Below is a small trained network, with its code and all its weights. Each question gives an input and a class and asks what happens when units are switched off, that is, made to give their printed mean instead of their output.

import numpy as np


def w(rows, s, z=0):
    codes = np.array(rows[::2]) - 128.0
    scale = np.full(codes.shape[1], s)
    scale[-1] = z or s
    return codes * scale


def f(y):
    return y / 2 * (1 + np.tanh(0.7978845608 * (y + 0.044715 * y**3)))


def log_softmax(a):
    a = a - a.max(-1, keepdims=True)
    return a - np.log(np.exp(a).sum(-1, keepdims=True))


def net(x, mask):
    res = np.array(x, float).reshape(1, 8) / 4 @ E
    y = f(res @ A[0][:, :-1].T + A[0][:, -1])
    res = res + np.where(mask, y, B[0][:, -1]) @ B[0][:, :-1]
    return log_softmax(res[-1] @ U[:, :-1].T + U[:, -1])


A, B = {}, {}
E = w([
[66,74,123,73,23,160],'x0',
[127,124,120,135,129,129],'x1',
[143,141,117,133,94,119],'x2',
[140,146,89,141,98,134],'x3',
[175,82,75,3,185,62],'x4',
[121,129,115,134,125,132],'x5',
[127,116,124,137,135,132],'x6',
[155,166,143,118,74,97],'x7',
],0.007)
A[0] = w([
[91,55,165,32,57,246,51],'N0',
[215,119,38,66,135,65,197],'N1',
[82,210,213,235,90,226,71],'N2',
[188,175,132,185,205,73,3],'N3',
[236,153,125,196,205,102,35],'N4',
[173,228,116,175,254,102,76],'N5',
],0.0059,0.0032)
B[0] = w([
[25,220,36,82,116,40,187],'N0',
[164,19,168,149,232,214,253],'N1',
[242,165,178,28,200,250,240],'N2',
[81,254,62,133,152,34,158],'N3',
[24,183,63,106,113,90,175],'N4',
[50,191,62,171,34,74,209],'N5',
],0.0063,0.0043)
U = w([
[171,114,140,68,201,231,106],'0',
[95,82,141,165,123,153,223],'1',
[2,151,68,122,62,91,3],'2',
[119,48,150,191,126,172,175],'3',
],0.0082,0.0034)

Each question gives the input, the list of numbers given to net, and the class t.
The units are the neurons (one row each of A and B). Each row of codes is followed by its name. A weight is (code - 128) times the scale printed after its matrix; where a second scale follows, it is the last column's (A, B and U).
mask holds one flag per neuron, in row order. A switched-off neuron (its flag False) gives its mean, the last column of its row in B, instead of its output. The means were averaged over made-up inputs and are rounded, as every weight is.
A unit's drop is (log p(t) with every unit on - log p(t) with that unit switched off) / (log p(t) with every unit on - log p(t) with every unit switched off).
The circuit of an input: a set's keep is (log p(t) with only the set's units on - log p(t) with every unit switched off) / (log p(t) with every unit on - log p(t) with every unit switched off). Starting from all 6 units, units are removed one at a time, each time the one whose removal leaves the highest keep (on an exact tie, the one counted first), for as long as the keep stays at least 0.8.
units of the circuit, in order: the units of the circuit, biggest drop first
unit that matters most: the unit with the biggest drop
k most important neurons: the k neurons with the biggest drops, biggest first
drop of u: that unit's drop, to one decimal
input [-8,0,-2,4,2,7,4,-4], class 2: units of the circuit, in order : (N5 N4)
input [7,4,2,-2,2,-4,0,-5], class 2: unit that matters most : N0
input [-7,8,8,-3,7,0,4,-8], class 1: 2 most important neurons : (N1 N5)
input [-6,4,0,-7,4,3,-6,6], class 2: 2 most important neurons : (N5 N2)
input [-6,-7,4,-3,3,-8,-4,6], class 2: units of the circuit, in order : (N5 N2)
input [7,3,-5,-7,-4,1,7,0], class 2: 2 most important neurons : (N0 N1)
input [4,-7,-3,3,-6,5,2,3], class 0: 2 most important neurons : (N2 N5)
input [8,8,7,-7,0,4,8,-2], class 2: 3 most important neurons : (N0 N1 N2)
input [-7,4,-6,-2,5,-5,-1,5], class 2: 4 most important neurons : (N5 N4 N3 N2)
input [-7,-6,2,-6,-6,7,-2,7], class 2: 4 most important neurons : (N5 N1 N4 N3)
input [1,-2,3,5,-6,1,6,0], class 0: drop of N2 : 0.8
input [-8,5,0,4,2,-3,-8,-2], class 2: drop of N0 : 0.0
input [1,0,-3,-5,-7,0,-4,0], class 0: drop of N2 : 0.8
